Below are the code and all the weights of a small trained network. Each question names an input and a target symbol and asks about switching units off, where a switched-off unit gives its printed mean instead of its output.

import numpy as np


def w(rows, s, z=0):
    codes = np.array(rows[::2]) - 128.0
    scale = np.full(codes.shape[1], s)
    scale[-1] = z or s
    return codes * scale


def norm(h):
    return h / np.sqrt((h * h).mean(-1, keepdims=True) + 1e-5)


def f(y):
    return y / 2 * (1 + np.tanh(0.7978845608 * (y + 0.044715 * y**3)))


def softmax(a):
    e = np.exp(a - a.max(-1, keepdims=True))
    return e / e.sum(-1, keepdims=True)


def log_softmax(a):
    a = a - a.max(-1, keepdims=True)
    return a - np.log(np.exp(a).sum(-1, keepdims=True))


def net(x, mask):
    ids = ['αγεζηλμξτφψω'.index(c) for c in x.split()]
    T = len(ids)
    res = E[ids] + P[:T]
    u = 0
    for l in range(2):
        r = norm(res)
        for j in range(2):
            rows = slice(3 * j, 3 * j + 3)
            q, k, v = (r @ M[l][rows].T for M in (Q, K, V))
            z = softmax(np.where(np.tri(T) > 0, q @ k.T / 3**0.5, -1e9)) @ v
            o = O[l][rows]
            res = res + np.where(mask[u + j], z, o[:, -1]) @ o[:, :-1]
        u += 2
        y = f(norm(res) @ A[l][:, :-1].T + A[l][:, -1])
        res = res + np.where(mask[u : u + 12], y, B[l][:, -1]) @ B[l][:, :-1]
        u += 12
    return log_softmax(norm(res)[-1] @ U[:, :-1].T + U[:, -1])


Q, K, V, O, A, B = {}, {}, {}, {}, {}, {}
E = w([
[174,126,239,255],'α',
[119,118,107,120],'γ',
[126,116,107,122],'ε',
[126,116,108,114],'ζ',
[120,118,105,130],'η',
[137,110,105,121],'λ',
[133,113,105,124],'μ',
[129,114,105,127],'ξ',
[137,112,106,120],'τ',
[140,108,107,115],'φ',
[126,116,106,122],'ψ',
[133,111,108,113],'ω',
],0.012)
P = w([
[132,132,108,154],'0',
[105,46,147,164],'1',
[146,149,62,149],'2',
[97,38,175,163],'3',
[150,175,63,146],'4',
[87,35,208,159],'5',
[145,194,94,148],'6',
[93,74,227,151],'7',
[147,191,125,153],'8',
[89,76,111,147],'9',
[142,255,231,154],'10',
[95,179,57,73],'11',
],0.0044)
Q[0] = w([
[143,81,126,144],'0.h1',
[143,166,62,103],'0.h1',
[108,99,120,142],'0.h1',
[176,248,151,113],'0.h2',
[133,163,237,146],'0.h2',
[132,110,123,147],'0.h2',
],0.019)
K[0] = w([
[102,132,85,98],'0.h1',
[115,125,234,142],'0.h1',
[113,129,97,83],'0.h1',
[75,19,90,119],'0.h2',
[120,101,4,120],'0.h2',
[149,159,131,102],'0.h2',
],0.018)
V[0] = w([
[140,116,156,199],'0.h1',
[158,80,147,120],'0.h1',
[169,130,118,113],'0.h1',
[162,138,135,242],'0.h2',
[35,111,92,177],'0.h2',
[247,82,125,110],'0.h2',
],0.011)
O[0] = w([
[113,94,195,179,136],'0.h1',
[115,157,178,116,189],'0.h1',
[126,173,113,164,134],'0.h1',
[146,80,254,214,189],'0.h2',
[115,44,127,130,254],'0.h2',
[109,236,210,95,211],'0.h2',
],0.0069,0.0037)
A[0] = w([
[194,146,157,163,167],'0.n1',
[82,133,179,142,148],'0.n2',
[154,101,159,98,161],'0.n3',
[181,191,164,113,132],'0.n4',
[109,136,17,100,110],'0.n5',
[88,95,56,137,149],'0.n6',
[223,140,114,78,102],'0.n7',
[119,171,124,140,4],'0.n8',
[134,195,111,185,175],'0.n9',
[98,62,187,85,188],'0.n10',
[115,164,166,123,104],'0.n11',
[160,64,28,253,98],'0.n12',
],0.0063,0.0021)
B[0] = w([
[82,66,73,204,142],'0.n1',
[138,108,146,197,183],'0.n2',
[82,204,121,153,162],'0.n3',
[18,82,158,155,154],'0.n4',
[252,148,72,154,196],'0.n5',
[189,99,106,60,183],'0.n6',
[116,123,123,185,112],'0.n7',
[120,99,124,56,96],'0.n8',
[88,51,165,85,134],'0.n9',
[91,125,99,202,252],'0.n10',
[70,100,145,140,147],'0.n11',
[52,113,158,87,210],'0.n12',
],0.0045,0.0027)
Q[1] = w([
[1,105,168,112],'1.h1',
[68,18,93,135],'1.h1',
[126,126,131,88],'1.h1',
[172,64,150,191],'1.h2',
[129,123,162,101],'1.h2',
[153,134,70,114],'1.h2',
],0.0054)
K[1] = w([
[1,93,153,129],'1.h1',
[120,80,116,162],'1.h1',
[134,122,145,127],'1.h1',
[137,123,149,167],'1.h2',
[146,147,119,143],'1.h2',
[166,127,98,128],'1.h2',
],0.0085)
V[1] = w([
[167,162,194,67],'1.h1',
[86,83,168,83],'1.h1',
[80,96,152,179],'1.h1',
[223,157,151,133],'1.h2',
[130,151,176,109],'1.h2',
[252,130,246,173],'1.h2',
],0.0036)
O[1] = w([
[180,82,147,124,81],'1.h1',
[183,103,165,108,191],'1.h1',
[212,145,55,130,168],'1.h1',
[144,109,140,252,48],'1.h2',
[109,91,71,140,111],'1.h2',
[91,140,170,179,7],'1.h2',
],0.0046,0.0013)
A[1] = w([
[102,112,179,176,218],'1.n1',
[108,186,84,158,196],'1.n2',
[112,166,160,169,158],'1.n3',
[162,63,199,216,233],'1.n4',
[119,110,75,135,103],'1.n5',
[177,99,155,174,75],'1.n6',
[149,190,145,132,80],'1.n7',
[140,135,109,40,107],'1.n8',
[150,50,121,124,164],'1.n9',
[116,161,254,172,251],'1.n10',
[92,116,119,151,165],'1.n11',
[100,103,165,218,142],'1.n12',
],0.0093,0.0022)
B[1] = w([
[177,147,107,220,203],'1.n1',
[119,141,153,132,140],'1.n2',
[146,121,137,132,158],'1.n3',
[122,222,63,170,253],'1.n4',
[133,86,155,128,142],'1.n5',
[183,153,48,95,146],'1.n6',
[89,105,133,88,128],'1.n7',
[125,170,141,171,204],'1.n8',
[96,154,157,154,181],'1.n9',
[254,59,135,140,248],'1.n10',
[142,161,134,134,148],'1.n11',
[149,148,118,168,219],'1.n12',
],0.0078,0.006)
U = w([
[195,103,254,83,162],'α',
[139,120,140,139,35],'γ',
[108,7,55,67,254],'ε',
[180,91,157,117,94],'ζ',
[87,245,151,81,251],'η',
[151,163,57,168,62],'λ',
[68,77,199,156,104],'μ',
[37,112,44,239,99],'ξ',
[213,161,4,50,49],'τ',
[56,75,217,156,91],'φ',
[177,140,103,171,111],'ψ',
[172,98,152,120,70],'ω',
],0.0093,0.0029)

Each question gives the input, a string of symbols that net reads in full, and the target symbol t.
The units are the heads (3 rows each of Q, K, V and O) and the neurons (one row each of A and B). Each row of codes is followed by its name. A weight is (code - 128) times the scale printed after its matrix; where a second scale follows, it is the last column's (O, A, B and U).
mask holds one flag per unit, layer by layer, with each layer's heads first. A switched-off unit (its flag False) gives its mean, the last column of its rows in O or B, instead of its output. The means were averaged over made-up inputs and are rounded, as every weight is.
A unit's drop is (log p(t) with every unit on - log p(t) with that unit switched off) / (log p(t) with every unit on - log p(t) with every unit switched off).
The circuit of an input: a set's keep is (log p(t) with only the set's units on - log p(t) with every unit switched off) / (log p(t) with every unit on - log p(t) with every unit switched off). Starting from the 12 units with the biggest drops (on a tie, the unit counted first), units are removed one at a time, each time the one whose removal leaves the highest keep (on an exact tie, the one counted first), for as long as the keep stays at least 0.8.
units of the circuit, in order: the units of the circuit, biggest drop first
unit that matters most: the unit with the biggest drop
top k neurons: the k neurons with the biggest drops, biggest first
k most important neurons of layer l: the k neurons of layer l with the biggest drops, biggest first
which heads matter: for each layer, one digit per head in row order, 1 if its drop is at least 0.15 and else 0, layers parted by /
input τ ζ ω ξ γ ω μ φ ω, target α: which heads matter -> 11 / 00
input ζ ω η ω φ φ, target α: which heads matter -> 11 / 00
input η ω η ψ ω ω, target η: units of the circuit, in order -> [0.h1, 0.h2, 1.n10, 1.n1]
input φ ξ ξ ω ω ω ω η ω γ λ, target ε: units of the circuit, in order -> [0.h2, 1.n4, 1.n1]
input η γ γ γ ζ ω ω λ, target η: units of the circuit, in order -> [0.h1, 1.n10, 0.h2, 1.n1]
input ω ω ω ζ ζ γ γ φ φ ω, target α: top 2 neurons -> [1.n4, 1.n10]
input γ η ω ζ γ, target τ: which heads matter -> 01 / 00
input γ ζ ω γ ω μ η η ζ, target ξ: units of the circuit, in order -> [0.h2, 1.n10]
input γ γ η η ψ, target ξ: which heads matter -> 11 / 00
input ω ε γ ω ξ, target η: units of the circuit, in order -> [0.h2, 1.n10, 0.h1, 1.n1]
input ζ ω ψ γ ω γ γ γ, target ε: units of the circuit, in order -> [0.h2, 0.h1, 1.n4, 1.n1]
input γ ζ μ γ ω ω ζ γ ω ω η, target η: units of the circuit, in order -> [0.h2, 1.n10, 1.n1, 1.n4]
input γ ζ γ ζ η ω, target ξ: top 2 neurons -> [1.n10, 1.n9]
input ξ ω λ ξ ω ω ζ, target η: units of the circuit, in order -> [0.h2, 1.n10, 0.h1, 1.n1]
input η ε γ ζ ψ η γ ω ε μ, target φ: top 3 neurons -> [1.n4, 1.n10, 0.n12]
input γ η ω μ ω γ φ ζ ω, target τ: which heads matter -> 01 / 00
input ω η ζ μ, target τ: units of the circuit, in order -> [0.h2, 0.h1, 1.n1]
input φ ω η η ω γ ω η, target η: unit that matters most -> 0.h1
input η ω ω φ ω ω η ω ζ ω ζ, target η: top 2 neurons -> [1.n10, 1.n8]
input ω γ ω γ ω ω γ γ ω γ τ, target ε: which heads matter -> 01 / 00
input γ γ ψ η γ φ τ γ γ ζ, target ε: top 3 neurons -> [1.n4, 1.n10, 1.n1]
input γ γ η γ ω ω ω φ μ, target α: most important neuron of layer 1 -> [1.n4]
input ω ω τ ω ω η ω, target ξ: top neuron -> [1.n10]
